Each row was made from one small tree. The marks that hang from a mark follow it in brackets, in alphabetical order. Every link used is in the known rows. Write each row's tree.
Known rows
zubi{fogu{busa{tufebu} diduzub{fizus}} kedot}: [  34  233 -227  103 -126  108  -58   35  -65 -113   14 -139 -103    2
   31  -41  213  -75  261  -99  128   76 -107  324   17   48 -136  -38
  106  152  -85  122  121   32  -37  135  130  168  138  -96  293  316
 -116  166  -79  132  -23 -145   37  -72 -145 -136  -22  136   82   43
  -92  -50 -276 -144 -302  -88  117]
fogu{busa defuz{gapip{dulu}} diduzub{fizus{kedot}}}: [-131  237  108  186   -3 -148   41  145  -99 -195  -65  201 -257 -315
  -62 -324  189  168  321  205  -22  149 -172   62  -33 -103 -307  222
   64  -41   85   23  275 -120   31  498 -177  353 -372  104  189  128
  101  -18   61 -202  100 -115   79  -93   96  -49 -241 -333  266  -86
 -136   52 -302 -269 -501  -87   57]
suzil{vozed{diduzub{defuz{gapip} fogu{busa}}}}: [-240  141  -78   54 -146  -65  149   73    3   82  146 -128 -112   27
  121 -101  120  -56  164   31  -30  216   31  138  -14  -62 -118   20
  -53 -148   48  144    9   64 -106  136 -163  225 -354   -6  197  304
  -37  115 -100   15   18  -32 -161  -47   73    3 -100  -14  135 -146
  -15 -191  202  -61 -216  247   21]
diduzub{defuz fizus{kedot{gapip{loru}}}}: [  10  118  339  125  -98   62   38 -164   -8 -213  -34  395 -273 -299
  -16 -127  255  416  128  126 -162 -158 -208   11  -96  -33 -129  341
   70    5  -47 -115   65  -83   41  304  -62  144 -232  -50  142  145
   71  152 -217 -253  -70  160 -135 -107   60  -96 -100 -207   -2   56
   38  -47  -73 -104 -412 -151  168]
tufebu{diduzub{defuz fizus{gapip kedot} fogu} suzil}: [-169  247   -3  257 -166  -82 -214   32  -41 -331  102  417 -331 -249
 -104 -540  350  266  -22  -84  -75   77 -248   77 -120 -188 -282   51
  121 -229    0   47  -76   65  141  330 -210  333 -488  -27   52  158
  -73  203 -381 -312   26   39   14 -258  138  -78 -278 -283  -31   52
  -89  -65   76 -302 -391  -63  299]
tufebu{diduzub{defuz} suzil}: [ -98  170  -90   94 -175  118  -26  -29   50 -158  252   66 -168   -6
  -57 -203  151   56   -1 -154   81  -24   10   86 -136   22 -172  -23
   37  -87  -60   81   51  154   70  159  -24  247 -279  -16   31  198
  -33   71 -328 -131   95  151  -94 -158   -9   41   18  -68  -21   31
  -51  -70  190  -71 -208   32   59]
defuz{fogu{busa{vozed{diduzub}}}}: [ -75   86  -59   91 -104   82  132  -71   31   36   36 -218 -115  125
   36  110  117    7  164  -67   36  167   66  253   30   73  -90   27
  -28   -6    5  161   63  192 -173  -10  -17   -2   11   22  170  306
   26  -33  -37  127   53  -90  -73 -111  -88  -41   12  106   52 -170
 -161  -23    1   95 -195  -31  -71]
saka{vozed{busa diduzub{fogu}} zubi}: [ 133    9  -19  284 -284   71  185   78   72  172   90  -62   16  106
  105  159    4  -84    3 -140   32  116  -53  179   -1   -3   54  -81
  111  -90  -89  176  -54  179 -119 -235   33 -252  206  -85  116  519
  -81   -1 -142   27 -173  -78 -115  -30 -102 -206   59   67    1   85
 -131 -101   35  187   29  -33  -89]
vozed{busa{tufebu} diduzub{defuz{gapip}}}: [ -80   63    3  144 -203  120  177  134  174  194  127 -137  -16  146
  113  -20   27  -95   -3  -13 -132  247  -35  160 -149   54   16  -60
  -30 -227    3   53   91  211 -106    0   13  -75 -143 -170  121  466
 -100  198 -105   94 -100 -117 -253    9    4  -11   66  159  119   45
   -3 -152  209   69 -288   96   29]
gapip{dulu loru{suzil}}: [ 224  190  221  -34   -9  162  146 -142   43  -55   -6   76 -146 -109
  -85  101   70  231  219   66   -3 -285   -9 -170  -10   76   -6  295
   52  249   -7    5  458  -24   -9  227   93   71   -7   49  131   95
  156  -17  -34  -17   35  371 -127  220   14 -101  157   -3  -40  -36
   81   45 -184 -118 -154  -97  -80]
loru{fizus{gapip{dulu}} fogu suzil{vozed}}: [ 231  199   44   17  -24    5   56   10 -137  -61  207  233  -69   -6
 -236   53   49  317  -34    0   21 -207  -80 -405    8 -130   -7   44
   81  434  -44  -62  429   52  -82  262 -117  172    5  -24  -83  135
    0   31 -107    5 -173  271 -338  353  -78   41  155  -67  -17 -231
  -28   61 -374 -233  -64  -14 -216]
defuz{fogu{diduzub tufebu} gapip{loru}}: [ -13  112  122 -134  -85  112  216  -19 -132 -197   10  -94 -276 -309
   20  -18   79   92  290  130  173  221    8  176   59 -118 -258  290
  -14  107   61   94  324  -64  -98  353 -107  226 -322  189  224  245
  224   99  -84  -93   -7    7   24 -117  141 -142 -167 -117   88   -3
   65   88 -161   19 -490 -132  160]
busa{tufebu{diduzub{defuz}} vozed}: [ -86  147 -125  138 -171  192   -6   21  157   58  200  -87  -44  148
   32 -199   68   10   80 -147  -68  114    2  135  -71   26  -36 -124
   21 -164  -74   19  -75  222  -49   63  -23   -8 -172  -86  -50  309
 -125  121 -297  -24    3  -58 -106  -73  -48  118  175   -1   15  107
 -134 -156  149    7 -199    4   98]
porof{busa{saka{zubi}}}: [ 224   29   41  122 -182  148  359   39  -11   41   67 -183   85   48
   20  234   23  -16   31  -75   82  -17  -37  -47   34   88   58   71
  180  -30 -133   30  -36  110  -49 -173   90 -100  177 -137  -72  427
  -25  -92 -262  149 -236    0 -228   66  -88  -58  292  122   -2   55
 -200   -8   90  222  -43   27 -166]
gapip{defuz{fogu} loru{fizus suzil}}: [ 177  102  216 -196   20  136  113 -216  -97 -269   98    8 -138 -301
  -85  136   91  257  171   -8  122 -101  -15 -189   29  -73 -111  290
   59  336   69  -59  452   53  -57  297  -82  136    1  198  149  146
  187  191  -17   -4 -129  379 -265  106  -14  -89   31  -61  -80 -105
  147   50 -235   43 -243  -97  -62]
fogu{busa tufebu{diduzub{fizus}}}: [-120  267 -137   36  -70   93    6   30   60 -227   26   22 -256  -15
  -61 -172  148   81  268  -35  193   35  -80  212   18   10 -214   -2
   56   95  -75  194  110  -91  -53  278   10  215 -177   37  160   87
   10   11 -179 -119  183  -12  194 -190   79  -28  -84 -105  184  -46
 -120  -19  -83 -124 -334 -132  138]
vozed{busa{saka} diduzub{fogu}}: [ -46   39 -139  115 -167  112  232  155  151  137  121 -159   72  127
   88  109  108  -99  -66 -121  -24  102 -116  104  -41   53   50   -2
   56  -35   -7  113   11  205 -157 -238   -5 -116  -21 -155   30  420
  -82   52 -237  133 -100 -124 -127   52  -13 -192   91  165   35  -20
 -103  -58  185  196 -186   43   -1]
suzil{vozed{busa diduzub{defuz{fogu} fizus{gapip}}}}: [-176   41  -47  157 -161 -120  142  162   68   86  105   66  -61  -30
   48  -75  116  -33 -108   13 -149  230  -99   76    2  -28  -72   23
  -28 -242   31  130   25  191 -112   21 -193  125 -309 -108   57  376
  -94  276 -205   -2 -164  -27 -260   45  115  -19 -109    2   50  -48
  -41 -143  219   52 -270  209  103]
vozed{busa diduzub{fogu}}: [ -59   46  -78   95 -152   58  163   78  160   90  134  -62  -32  111
   32  100  118  -39  -26 -142   -7   87  -98  134  -89   28   29   -8
   -8   20    9  179   85  163 -146 -110  -18  -44  -28  -98  144  377
 -102  109 -189   86  -36  -16 -123   29   14 -149   32  149   57  -10
  -36  -71  141  125 -189   27   22]
gapip{defuz{fogu{busa}} loru}: [  16   61  214 -117  -27  134  151 -204 -125 -196  -28 -102 -266 -272
  -74  109  145  103  319   18  110  -47   46  123   69   46 -205  389
    7  146   63   16  272   19 -137  251 -107  264  -32  116  215  116
  185   17   90   69   48  234  -85  -73  -12    0  -30  -55   30 -123
  -32  -21 -128   76 -271  -77  -51]
fizus{kedot{fogu gapip{dulu}}}: [ 186   26  290  114 -139  158  136 -147 -159 -120 -103  386 -266 -113
 -183   84  220  373   18   -9  -61 -244 -210  -46  -40  -35 -154  432
  -17   97  -52 -177  167  -22  -96  149 -120  235   37  -80   84   98
  -29 -102 -136 -147   36  175 -117  -12  -46  -27  140 -167  138  -84
  -39   77 -272 -133 -373 -259 -107]
kedot{dulu fizus gapip{defuz{fogu}} tufebu}: [ 174  -20  332  -82  -76  226  173 -186 -231 -167 -150  345 -281 -258
 -243  188  307  427  -12   -6  -33 -234 -153    7  113   30 -223  664
 -158   39  -35 -250  273  -91  -90  177 -120  353   36   -9   95   48
   89 -111 -136 -231   -1  291 -223 -120   65   -4  115 -197  213 -169
  -63   96 -267  -36 -483 -341 -124]
busa{saka tufebu{diduzub{fizus}} vozed}: [ -11  210 -177  171 -127  210   91   65  178   42   64 -123   63  139
   80 -162   72   23   31  -75  -55  124  -58  130   36  117   31 -151
   98 -198  -97   22  -92  207  -10 -108   58 -135 -110 -169 -113  321
 -100   53 -371   -1  -61 -221  -29  -48  -30  -59  234   56  -13  116
 -246  -46  211   78 -277  -96  129]
diduzub{fizus{gapip kedot{dulu}} fogu{tufebu}}: [  18  171  152  182  -21  -65  -84   94  -45 -215 -105  389 -370 -246
 -167 -332  340  386  163   55 -115  -50 -273   51  -18 -136 -258  267
  106  -25  -10   30   57 -173  -33  316 -111  189 -260  -53  126  144
    9  -33 -153 -220   14    2   50 -132  104 -173 -195 -259  160  -28
 -127  111 -281 -307 -460 -252  248]
diduzub{defuz{gapip{loru{fogu}}}}: [  36   75  228  -52 -157   64  138 -149 -138 -118  121   86 -182 -150
  -51   21  122  243  164   61  -20   71  -20  -63 -113  -67  -53  233
   23  163   44  -88  273   12  -11  292  -57  150 -236  -22  105  236
  113  122 -120 -156 -125  114 -283   82   20  -34   -1  -67  -44  -10
   93  -19  -40   -3 -265  -96  -15]
fogu{busa defuz{gapip{loru{fizus}}} diduzub}: [ -76  184   83  -14  -40   47  116  -31  -88 -233  185  -13 -164 -315
   17  -41  136  144  294  131  127   62  -94   95  -70 -129 -180  118
   80  330   24    1  361  -88  -58  452 -135  252 -219  165  160  178
  176   66   56  -47  -11   11  -61 -126   57   -7 -177 -187   86 -137
  -17  -20 -287 -103 -379  -30  -24]
saka{vozed zubi{fogu{defuz{gapip} diduzub} porof}}: [ 188  -30   39  260 -269   13   95   81 -233  -21   76 -168   87  -80
   99   13 -115 -144  171    6  146  162   -1   49  113 -126  -10  -51
  105  -24  -84   53  175   59  -37   78   64   68   98   20  232  568
   -3    1   53 -196 -283  -79 -296 -103  -94 -149  -20 -172  -85  217
 -209   14 -444   43  -51 -125 -132]
fizus{gapip{defuz dulu loru} kedot{fogu tufebu}}: [ 211  144  369   -7 -145  214  112 -228 -232 -264 -153  438 -413 -344
 -314   81  264  459   37   51  -28 -282 -317  -41   34  -84 -284  685
    2  215   12 -335  410 -112 -133  387 -231  469   94   -3   38  -61
  155  -73  -10 -162   98  386  -96   39   76   24  166 -294  147  -94
   43   96 -566 -262 -455 -352  -74]
loru{fizus fogu{busa{vozed{diduzub{defuz}}}} suzil}: [ -33  201 -182   61  -93   52  -67  -22  -23  -16  272  -49  -14  199
  -39   -5   99  155   63 -121   59   48  -51  -83  -61 -107  -45 -166
  126  343  -38   25  187  132  -81  237   33   -4   37   47   31  214
   -4   65  -52    8  -45   13 -222   47 -160   10   17  -31  -19 -285
  -60  -88 -295  -99  -22    0 -186]
kedot{gapip zubi{fogu}}: [ 238  -27  196   96 -141  146  113 -108 -158 -128    1  151 -113    1
  -55  234  139  228   55  -71    4 -246 -103   91  -26   77   35  234
  -29  190 -131   -6  114   61 -110  -10  117  176   84 -111  199  288
  -75  -79 -162 -112  -38  227 -185  -33  -11  -59  126   16  -44  -24
 -115   99 -134  -98 -279 -143   17]
porof{suzil{vozed{busa{tufebu}}}}: [ -21   90 -187   66  -83  144  257   58  155  319  186 -222  148  228
   90  134  -45 -206 -182 -105   13  -36   98  -45   45  167  141 -226
   22 -169 -131  241   -3  159 -208  -53   33  -40   49 -154  -60  363
 -212   55 -270  313  -52   45 -237  155  -78   85  410  229   27  -39
 -154 -192  222  120   -4  296 -123]
diduzub{defuz fizus fogu}: [-145  108   66   34 -123  -67   22  -28   41 -138   61  100 -147 -150
    1 -200  254  121  197 -101   -9   87 -100   58  -83  -47  -46  138
   68 -107   78  109  -42   10   57  169 -118  160 -369   10  178  239
  -38  196 -300 -217  -37   67 -110  -41   85 -136  -82 -139   59   79
    8  -27  188    2 -289   26  211]
fizus{gapip{defuz} kedot{zubi}}: [ 197    6  326  124  -64   32   43  -54 -147 -257  -16  313 -271 -236
 -190   30  151  385   44  -78  -46 -187 -201  -38  -41  -40 -166  352
   76   67  -30  -60  104   40 -167  200 -142  294   23  -22  115  187
  -19 -111  -83 -102   11  332 -142  -48    8   12   30 -192   41  -41
 -167  118 -272 -228 -340 -138   26]
zubi{porof{suzil vozed}}: [  50  -43  -13  -30  -65  127  253 -103  -20  171  125 -244  127  189
   29  143  -30  -49  -14 -107  109 -114  111 -242   37   20  162  -94
   -1 -135  -92  208  -11   77 -191   65   62   29  116  -30   94  350
 -196   13 -149   99  -88  219 -310   76 -105   18  347  102 -125   -3
 -162 -126  -45  169  117  126 -215]
porof{busa suzil vozed{diduzub{defuz}}}: [-157  -32 -174   11 -130   42  352   38  106  308  259 -238  158  257
   65   54    8 -100  -90  -62  -71  103  -10 -131 -121  -34   65 -113
  -37 -221  -79  172  -51  188 -136  125   16   18  -17  -99  -20  465
 -265  200 -182  197 -137   86 -285   69  -40  119  335  180   -6  -47
  -54 -311  183  178   41  316 -102]
defuz{fogu{busa tufebu{diduzub suzil{vozed}}}}: [-133  288 -299   15  -63  111   35   43  -84 -161  181 -158 -258    4
   -9 -125  115 -106   80  -56  262   55  137  236  116    5 -343  -70
  -21  -38  -84  286   87   52  -89  216  -76  355 -286  129   74   89
   59  -57 -232   81  232   57  131 -222   37   72  -87  -67   80 -219
 -162  -55   73 -101 -220  121   12]
fogu{diduzub{fizus{gapip{dulu}}}}: [  13  128  152  119  -91  -19   83   90   -7 -117  -29  253 -208 -209
 -177 -193  143  216  176   46   -6  -27 -173   17  -19  -40 -133  234
   76   59    9   15  233   -7   -8  263 -131  267 -208  -42   93  198
   12   32  -97 -176  -22   62  -27   16   59  -78  -43 -172  130   38
 -120   99 -204 -166 -388 -142  125]
tufebu{suzil{vozed{busa{saka} diduzub}}}: [ -14  153 -277  183 -151  154  275  175  164  211  264 -200  142  230
  123  143   -6 -198 -312  -63   13  -47   35   93   19  202  -11 -172
   58 -143 -136  177   34  257 -112 -273   75   -4  -38 -201 -106  382
  -38  -76 -306  263  -10  -41 -202   48  -99  -77  221  202  -41 -121
 -196  -65  305  143  -71  249 -137]
defuz{fogu{tufebu{suzil}}}: [  17  144  -33   -3  -84  129   84  -54  -70 -197  101 -102 -240  -91
  -59  -21  164   24   91  -91  213   32   75  193   -1   33 -233  105
   30  -15  -16  212  152   66  -31  170  -11  219 -208  111  165  213
  125  -42 -225   10  104   99  -12 -177  -31 -104  -40  -41   42  -86
  -77  142   13   -9 -300  -37   61]
diduzub{defuz{fogu} fizus{gapip}}: [ -83   30  197   69 -138  -79   28  -49  -62 -201  -27  165 -228 -242
  -93 -166  244  192  161  -35  -48  143 -104   35  -43  -60 -113  238
   42 -132   87   38   58   76   14  217 -195  216 -337   -1  152  262
   11  210 -205 -196 -137   82 -207  -69   94  -65 -144 -132   39   36
  -22   28   57  -38 -364  -42  173]
suzil{vozed{busa diduzub{defuz}}}: [-129   69 -148  113 -167   30  209  144  196  217  265  -87   50  185
  100   96   -2 -122 -128  -63  -74   52   -2   52  -64   74    2  -84
  -32  -86  -54  143   35  185 -165  -78  -45   41 -124 -135   17  376
 -111  135 -224  122  -47   46 -272  121  -22   46  129  112   76  -39
  -26 -181  221  119  -96  273  -54]
gapip{dulu loru{fizus suzil{vozed{busa}}}}: [ 219  257   67  -20   -1  120  238   18   69   72  190   88    2  -28
   10  193  -12  125  -21  108   -6 -286  -13 -277   27   29   38   86
   67  280  -76   30  424    3 -115  149   17   -2   -2   14  -79  136
  101   66  -97  128  -57  319 -211  383  -17    2  185   11  -44 -184
   75  -57 -131   -4  -42  120 -202]
saka{vozed zubi{fogu{busa} porof}}: [ 291   63   77  252 -261  142   46 -111 -186  -12  -34 -201  -28  141
   63  216  -48  -94  233  -88  204 -110   86  115  154   38   68  -45
  147   91 -175  131   24   30 -137  -75  215  -75  426  -72  249  419
  -22 -134   76   -9 -139   61 -204  -75 -234 -108   94    2 -114   64
 -269  -24 -420   83  175 -159 -264]
suzil{vozed{busa{tufebu{diduzub}}}}: [ -15  181 -227   99 -123  185  139  127  202  151  218 -118   22  213
   50   43  -38 -135 -119 -118    7   13   23   54   16  111   28 -217
  -37  -70 -118  163   52  190 -148  -98   -6  -20  -41 -165  -79  294
 -184  108 -326  200  -12   11 -127  102   17  102  254  185   53   40
 -132 -182  238   76 -123  146  -25]
loru{fizus suzil{vozed{busa diduzub{fogu{tufebu}}}}}: [ -18  229 -311   -2  -47   53  133  207  143   77  297  -98   51  136
   83   65   18  -56 -105  -80  112   20  -91  -61   35 -114  -37 -203
   54  214  -66  246  209   51 -178   70  -24   -7  -84   59   52  290
  -46  162 -228  141  -44   69 -110  142   36 -121   20   48   74 -188
   39  -84  -78  -25 -108  190  -14]
suzil{vozed{busa{saka tufebu} diduzub}}: [   4  129 -254  157 -130  216  276  192  253  326  195 -314  175  303
  170  188  -52 -211 -183  -59  -84   48    5  108   23  181  116 -202
   16  -94 -106  117   -2  274 -215 -314   67 -194   84 -257  -67  444
 -143   47 -250  364 -113 -136 -224  146  -77  -34  316  301   52  -22
 -172 -142  257  170 -122  223  -72]
saka{zubi{fogu loru}}: [ 346   86   94  167 -229  174  118 -155 -164 -118   56  -66    9  123
   53  224   79   33  134 -119  142  -35   18   96   14   30   52  -14
  174  218 -186  -35  102  123 -101  -80  131   11  321  -83  200  477
  -79   16 -122   14 -300   23 -344   75 -198  -89  186   96 -127  139
  -59   35 -215  -18  -26  -82  -28]

Write each row's tree
[ 246  210 -245  249 -210  226  253   99  -55  154  194 -356  186  213
  138  141  -23 -268 -181  -44   45  -42   66  107  120  149   54 -214
  164 -145 -241   88  -80  244    9 -245  212  -23  165 -252 -128  503
  -98  -31 -305  362 -224  -90 -282   54 -154   16  390  237 -136   27
 -294  -85  175  101   25  246 -120] => porof{busa{saka{zubi{fogu}} tufebu{suzil{vozed}}}}
[ -75   96  197   38 -148  -44  148  -31   14 -120    8  109 -129 -142
    7 -138  137  156  180   46  -22  150  -44    4  -89   20  -60  160
   35 -191   55   35  101   -4   74  211  -70  168 -375  -37  165  292
   33  148 -218 -241  -74   34 -225  -18   68  -88  -30  -99   94   73
   30   27  171    0 -358  -21  111] => diduzub{defuz{gapip} fizus}
[   5  -21 -161   42 -110  176  410  106   76  295  138 -238  255  204
   72  177  -26 -180 -180  -73   37  -38   22 -193   53  119  130 -103
   87 -221 -123  167  -57  159 -185 -122   35  -72   68 -148 -189  407
 -149  -46 -278  235 -116  -24 -227  153 -110   15  444  197  -47  -77
 -204 -142  157  283   74  211 -213] => porof{suzil vozed{busa{saka}}}
[  97  100   20   62 -132  130   23 -112  -97  -94    9 -201  -76  144
  -10  157   68  -50  205  -91  166 -140   40   70   65   67   44   27
   30  202  -78  135  162   16 -162   52  164  132  190  -87  279  279
  -44  -23   29   51    0  123 -210  -18 -118  -51   69   85  -57  -31
 -175    8 -314   20  -43 -100 -152] => zubi{fogu{busa} porof}
[-172  121 -100  180  -68  -25   29  182  -21 -166   26    5  -60 -242
  -69 -235  191   12  182   -4   61   48 -220  111   61  -24 -171   86
  191   47   -5   67  113  -19   -9  241 -140  305 -241  -13   45  207
   48  -59  -93  -69  -27 -129    6 -193   78  -74 -126 -203  119  -50
 -298   20 -215 -164 -349   -7   79] => fogu{busa{saka} defuz diduzub{fizus{gapip}}}
[ -98   52  219  -14 -132  -91  151  -56  -88 -167  -45   51 -187 -225
   21 -128  181  134  222   54  -11  299    5   32  -47  -32 -114  236
  -20 -251  137   51  103   51   59  219 -149  175 -447   52  214  304
   62  224 -200 -240 -121    1 -225  -38  111 -113 -135 -106   84   37
   66   44  214   68 -423  -25  137] => diduzub{defuz{fogu gapip} fizus}
[ 116   50  -11  227 -324   76   38   32 -116  -26  124  -33  -30  -36
   52   -5  -28  -73  166  -89  132   83  -18  156   46  -80  -73   -1
  161   66 -112   39    5  105   -6   47   42   48   96  -14  120  484
  -10   57 -130 -164 -190  -44 -177  -78 -155  -80   53 -117  -14  192
 -109  -32 -285   46  -28  -67    3] => saka{vozed zubi{fogu{diduzub{defuz}}}}
[ -35   58  -82  238 -249  161   94  101  228  266  167 -144   18  235
  123   26  -21 -127   -9 -127 -102  112  -27  200 -113   72   50 -137
   29 -167  -65  120    0  240 -143  -87   72 -255   83 -176   71  487
 -135  128 -116  110  -98  -59 -166  -21 -126  -59  135  125   59   95
  -90 -185   75  128  -58   47  -21] => saka{vozed{busa{tufebu} diduzub{defuz}}}
[-120  169 -225  146 -220   95  235  255   22   98  272  -67   75   68
  119 -161   -1 -201 -242    3    6  124   47  -24   24   72 -146 -115
   51 -408 -102   67   -8  193    4  -50  -72  191 -431 -149 -233  334
  -19   21 -402   -2  -29  -73 -197   -2   32   62  100  -11  -26  -57
 -141 -155  420   89 -156  259  -76] => tufebu{diduzub{defuz{gapip}} suzil{vozed{busa{saka}}}}
[ -90  122 -125  116 -181  181   27  120  181   62  194  -51  -61  126
   22 -118   67  -90    2 -159  -33   93  -53  100 -111   38  -25 -109
   13 -125  -56   71    6  192  -81   36  -13   -8 -136 -131  -22  301
 -167  191 -277   38  -18   -9 -107   -9   21   98  112   71   75  102
  -65 -201  189   54 -199   58   63] => vozed{busa{tufebu{diduzub{defuz}}}}
[  55  136 -171  111 -113  218  272  164  172  243  151 -262  152  199
  120  166  -35 -195 -134  -77  -19  -41   34   14   80  196  105 -126
   71 -123 -110  120  -18  183 -173 -249   36 -120   21 -224 -140  368
  -93  -25 -318  314 -101  -66 -217  171  -77    2  348  219   36  -12
 -212  -86  238  180  -81  207 -103] => suzil{vozed{busa{saka tufebu}}}
[ -50   60   30   97  -88  -24  162   43   89   -6  103  105  -50  -73
  -90  -51   33  131  -44   18  -84   -3 -122   20   28   38  -93   91
   -5  -32  -30   21  173  127 -103   79 -155  274  -96 -134  104  307
  -60  128  -95    0 -105  134 -279   25   14  -11   95  -20   74    2
 -102  -43   10  -72 -298   64   75] => suzil{vozed{diduzub{fizus{gapip{defuz}}}}}
[ 112  119  212  249  -87  -54    0  -45    2 -205  -51  344 -269  -88
  -52    5  221  436    9  -13 -138  -42 -272  114 -128  -37  -55  154
   49   54  -33   59   34   64 -109  109  -24   72  -19  -83  239  247
 -105   23 -166 -145   -4  144  -56  -81  105 -151 -103  -84   34  -19
 -114   96 -113 -281 -429 -145  178] => vozed{diduzub{fizus{gapip kedot{zubi}}}}
[ -80   97   31  -35  -69  -24   90  -25  -30 -200   -3   -3 -176 -199
  -34  -47  151   92  185  -62  149  182  -36  109   29  -25 -130  145
   19   35   90  165  135   49    1  163 -104  167 -234  104  213  243
   23  151 -234 -128  -43    5  -46  -78   84 -176  -97  -64   85   47
  -40  102   17   74 -393  -87  156] => defuz{fogu{diduzub{fizus}}}
[ 220   48   33  207 -194  192  264    6   12   72   57 -152  107   67
   64  158   14   16   39  -77   49   -3   26   49   94  129   57    7
  209  -93 -146   -6 -120  167  -65 -243   60 -129  128  -97 -100  415
   49 -199 -272   48 -155 -115 -208   15 -184  -68  297   30  -48   45
 -270   58   47  181  -53  -40 -136] => busa{saka{zubi} vozed}
[  15  235 -191  186 -144  261  -10  -26  134    7  210 -105  -56  177
    0 -160   73   -5  -67 -168   34    3   57  208  -40  126  -74 -219
   47 -168 -142  120   -3  251   17    0   84   20  -94  -96  -60  274
  -72  -35 -331   72  104  -33  -35 -170  -98   37  209   75  -78   35
 -238  -48  188  -39 -181  -35   38] => busa{tufebu{diduzub suzil} vozed}
[-133  140 -176  113 -112  -61  191  140  185  140  141  -22   31   99
  112   25   94  -71  -99  -53  -51  117  -86  105    7   46   38 -103
  -17 -113   -6  250    8  117 -100 -112  -60   10 -187 -116  103  347
 -136  179 -288   61  -53  -44 -128   94   89 -153   26   97   58  -22
  -57 -116  302  111 -197  182   91] => suzil{vozed{busa diduzub{fizus fogu}}}
[ -72   20  -27 -139  -48   93  130   83 -108 -195   86 -126 -206 -251
 -118  -75   52  -13  224  -77  245  157  -15  137   94  -98 -336  260
   12   99   61   91  231   29 -146  299 -182  367 -190  192  172  232
  108   56  -70  -48   29   75   -2 -137    8  -46  -60 -178  190   -6
  -60   96 -250   57 -410  -83  116] => gapip{defuz{fogu{diduzub tufebu}}}
[ -87  232  -19   74  -56   66  -25  -55   66  -93  -48  -89 -188  -34
   18 -135  248   37  287 -101   55   45  -54  232    3   52  -23    4
   79  -35   29  201  -29   -6  -12  137   -8   58 -137  -26  245  175
  -64   75 -160   44   67  -36   53 -123   47 -122  -33   16  109  -21
 -146  -48  100  -79 -276  -15  149] => diduzub{fizus fogu{busa{tufebu}}}
[ 249  222  -58  -21 -175  230  129 -240 -301 -177   95   66 -144  131
   12  328  238  142 -201 -277  266 -269   -9  113   83   87  -98  141
   31   60 -167   50   54  -14 -139   38   20  369   91   61   86   62
  -81 -261 -403  -46  134  418 -135  -34   46  -43  282 -113  -66 -182
  -79   95  -18 -241 -126   69 -116] => kedot{fogu tufebu{suzil{vozed}} zubi{loru}}
[ -59  220 -174  222 -155   20   70  154   87  -45  180  205  -65    8
  -60 -178   83  -10 -271  -56   15  -52  -91   36   36   83 -119 -155
   62 -213 -145  193   74  122   23   37  -67  247 -274 -171 -126  221
  -90   52 -383  -28   19   66  -94  -55   88   18   31  -15  -57  -31
 -207  -84  240  -86 -184  111   41] => tufebu{diduzub{fizus{gapip}} suzil{vozed{busa}}}
[-189  292 -223   84 -106   15  -95  -12    8 -300  148  148 -194 -172
 -102 -283  344   99   -2 -151  132   48 -174  154  -62  -25 -202   24
   -3  -76   26  118  151    9  181  273  -99  382 -389   98  103   65
    1   84 -416 -273  156   98   63 -226  219 -123  -69 -211   74   17
  -70   15  109 -204 -399  -76  184] => kedot{tufebu{diduzub{fizus fogu{defuz}} suzil}}
[ 304  -78  448  117  -12   91  105  -34 -262 -117  -83  287 -228 -175
 -137   53  104  368  115   21  -85 -345 -124 -158    3  -42 -122  487
  -19  -34  -61 -165  108  -13 -216  187  -48  265   77  -16  187  146
  -55 -184   78 -192   11  426 -162    5  -50   10   36 -312   25  -61
 -203   72 -384 -137 -294 -202 -133] => fizus{kedot{gapip{defuz dulu} zubi{porof}}}
[ 184   61  254  -46  -45  159   93 -134  -13 -172    9  131 -132 -265
 -190   30   48  246  108  -12   14 -273 -114 -187   62   23  -94  328
  109  218  -26  -59  453   -2  -34  285  -33  259   20   16   99  146
  157   24   -1  -25  -68  433 -260   65   25  -56  121  -54  -93   -1
    7   21 -299 -155 -184 -113  -38] => fizus{gapip{defuz loru{suzil}}}
